[  0   0  -3   0  -1   3   0 -16   0  -1   1   3   1   5   0   3 -46  -1
  -3   8   2  -6  -6 -13   8   0   3   2  -6]  30
[ -1   1  -2   1   0   4   0  -1   1  -1   2   4   0  -1   0   0   0  -1
  -1  11   0  -6  -1 -32   1  -1   3   0  -6]  23
[ -3   1  -3  -2   0   7   0   0   1   0   3   3   1  10   0   0   1  -1
  -2   2   2 -11   0 -41   2  -1   1  -1  -6]  18
[  0  -6  -4   0   0   0   0  -4  20   0   0  -1   0   3   0  -6 -41  -1
   0   2   2  10   1 -23   2   0   0   2   9]  14
[ -1   1  -2   0   2   2   0   0 -41   0   0   2  -1   5   0   7  16  -4
  -1  18   3  -5   1  -1   2   0   1   0  -5]  21
[  0   1   0  -2  -1   3   0 -13   1   0  -1   4   1  14   0   3   1  -5
   0   2   3   0   0 -18  14   0   2   0  -1]  25
[-4  5 -4 -3 -1 -4  0 -1  2  1 -2  2  3  5  0  4  1 -3 -2 -2  0  2  1 16
  3  1  2  2  2]  7
[  0   2  -3   1   4   9   0 -17   0  -1   4   5   5   1   0   2   1  -6
   0   7   1  -2  -3 -46   0   4   3   2  -7]  28
[ -2   6  -4  -2   0   5   0  -3   1   0   2   3   5   3   0   0  22  -5
  -3  15   2 -10   1 -29  -1   0   1   2 -11]  14
[  0   1   0   0  -5   4   0  -1  -1   0   0   2   3   4   0   1  42   0
  -3   3   2   0   4 -29   2  -3   0   2  -3]  0
[  0   0  -1   0   0   1   0   3 -20   0   0   0  -4  -8   0   3  13  -5
  -3  -1   0   7   0 -20 -16   0   2   2  -1]  10
[  3   0  -2  -3  -3   5   0   4  42   0   2   4   5  -1   0  -1   0  -5
   0 -16   2   2   1 -20   1  -1   3   2   1]  7
[-1  1  0 -2 -4  3  0 14  0  0  0  3  4  5  0  0 35  0 -3  1  3  4  4 -2
  0 -3  2  2 -2]  0
[  1   2  -4  -2  -1   5   0  -2  -2  -1   2   4   4  12   0  -1  19  -1
  -2   7  -1 -12   0 -27   7   1   2   2  -5]  19
[  0   2  -3  -2  -6   4   0   9  -1   0   1   3   1   2   0   0  63  -4
   0   4   2  -4   0 -28   2  -1   0   0  -4]  0
[  0   2  -3  -2  -1   8   0   1   0   0   2   3   5   5   0   3   1  -6
  -3   6  -1 -12   1 -32   1  -1   2   2  -6]  19
[  0   1   1   1   5   3   0   1 -14  -1   2   4   0   2   0   2 -38  -5
  -1   2   2  -6   0 -36   1  -1   1   0  -3]  25
[  0   1  -2  -2   0   5   0   0  -2   0   4   4   1   2   0  -1  37   0
   0   8   1 -10   1 -23   0  -1   3   0  -5]  12
[ -4   0  -2  -2   0   4   0   2  -1  -1   2   1   0   6   0   0  19  -2
  -2   7   3  -1   0 -36   1   0   2   0  -6]  16
[  0   2   1   0   0   5   0  12   6   0   2   4   4  -4   0   0  23  -1
  -2  -6   2  -1   0 -12   1   0   2   0  -4]  3
[ -1   0   2  -1  -1   8   0  -5   0  -1   3   4   1   2   0   2 -49  -6
   0   3  -2  -6  -5 -38  -1  -1   3  -1  -7]  27
[ -1   2  -1   0   7   8   0 -13  -1  -1   5   2   7   2   0  -1 -47  -3
   0  12   0  -7  -5 -49   1   3   4  -1  -9]  30
[  0   1   1   0   0  10   0  -2   0   0   2   4  -6 -14   0   3 -18  -5
  -1   2  -1  -5   1 -18  -8  -1   0   2  -4]  18
[ -1   1  -2   0   2   4   0  -1  -1  -1   3   2   5  -4   0   2  24  -5
   0   8   1  -6   0 -40   1  -1   1   1  -6]  10
[  2   0  -2   1   0   8   0   0  -1  -1   3   4   5   0   0   2 -53  -2
   0   2   1  -2  -2 -41   0  -2   1   2  -7]  25
[-1  1 -2 -3 -1  5  0 -1 27  0  2  1  5 12  0  3 23 -6 -2  1  2 -1  1 -9
  0 -1  2  0 -4]  9
[  0   1   0   4   0   1   0   2   0   0   0   3  -5 -13   0   0   0  -1
  -1   4   3  -1   1 -19  -4   1   2   0  -2]  19
[  3   2   9   0   0   8   0   9   0  -1   3   1   1 -17   0   0  20  -5
  -3   2   1   9   0 -22  -1  -5   3   0  -6]  6
[ -4   1   0   0  -1   5   0  -1   0   0   1   3   4   6   0   0  32  -5
  -2   7   2 -10   0 -27   2   0   2   2  -1]  16
[  2   1   1   0  -1   3   0  12  -5   0   2  -1   5 -17   0   0  11  -2
   0   1   1   9   1 -26 -14  -7   3   2  -4]  4
[  3   1  -1  -2  -1   5   0   1  -5   0   1   3   4   2   0  -1  20  -1
  -2  -8   2  10   1 -13   2  -1   2   2  -2]  6
[ -1   2   1  -2   0   6   0 -12   3   0   2   4   1   2   0   0 -53  -5
   0   3  -1  -5   0 -31   1   2   3   2  -4]  30
[ -4   1  -4  -2   2   5   0  -6   0   0   0   1   2   4   0   6  16  -4
  -2  14   2  -6   1 -24   1   0   0   0  -4]  23
[ -1   1  -5   0  -2   0   0  -1   1   1  -2   2   3   4   0   0   0  -3
   0 -13   4  -4   0  -6   3   1   0   1   4]  6
[  1   1   5   0   0   3   0  14   1   0   0   0   4  -6   0   0  13  -1
  -2   2   3   9   2 -21  -7   0   1   0  -2]  2
[  0   1  -4   0  -5   5   0  -1   7   0   1   3   1   4   0   3  -7  -4
  -2   1   0  -5   3 -28   3   0   0   2  -2]  3
[ 0  5 -4  1  0  0  0 -3 -4  0 -1  0  4  5  0  3 35 -4 -2  5  1 -9  0  7
 -1  0  0  2 -2]  12
[  0   1   1  -2  -6   5   0   9   9   0   0   1   4   3   0  -2  29   0
  -3  -2   3  -1   3 -39   2   0   2   2  -3]  2
[  0   1  -2  -1   6   6   0  -6   2  -1   2   4   6   4   0   2   0  -2
  -3   3   2  -6  -4 -17   1  -1   1   1  -7]  28
[  0   0  -3  -2   0   3   0  -1  15   0   1   5   5  -1   0  -7 -16  -5
  -2 -10   2   9   1 -28   2   0   2   0   4]  13
[ -1   1  -4  -3  -1  -1   0  -2  29   0   0   0   5  11   0   4  27  -4
  -2  -2   3   0   1 -23   0   0   0   2   1]  9
[ -4   1  -3  -2  -2   6   0  -1   0   0   2   3   5   2   0  -1  63  -6
  -2   7   2  -7   2 -51   1  -1   3   2  -5]  4
[ -1   2  -1  -3   0   3   0  12   3   0   1   0   7   3   0  -1   4  -1
  -2   6   2  -1   6 -34   0  -3   2   0  -4]  0
[ -3   2  -3  -2  -1   3   0  -2  -1  -1   2   3   1   5   0   3  34  -6
  -2   7   2  -6   1 -33   0  -1   2   0  -4]  11
[ -4   0  -2   0   0   7   0   0  -2  -1   3   3   5   6   0   3  19  -5
   0   0   2  -1   1 -15  -1  -1   3   2  -6]  15
[  0   1  -2   0  -5   3   0   4  22   0   2   1   1   0   0  -1  -3  -2
  -2  -1   2  -6   1 -25  -1   0   1  -1  -4]  4
[  1   1  -1  -2  -4   9   0   4   3  -1   3   4   2   1   0   3  47  -6
  -2   5   1  -7   0 -23   2  -1   3  -1 -10]  4
[  1   1   0   0   1  10   0  -7   1  -1   5   5   6   1   0   3 -63  -7
   0   5   1  -7  -6 -57   0   2   1   1 -10]  30
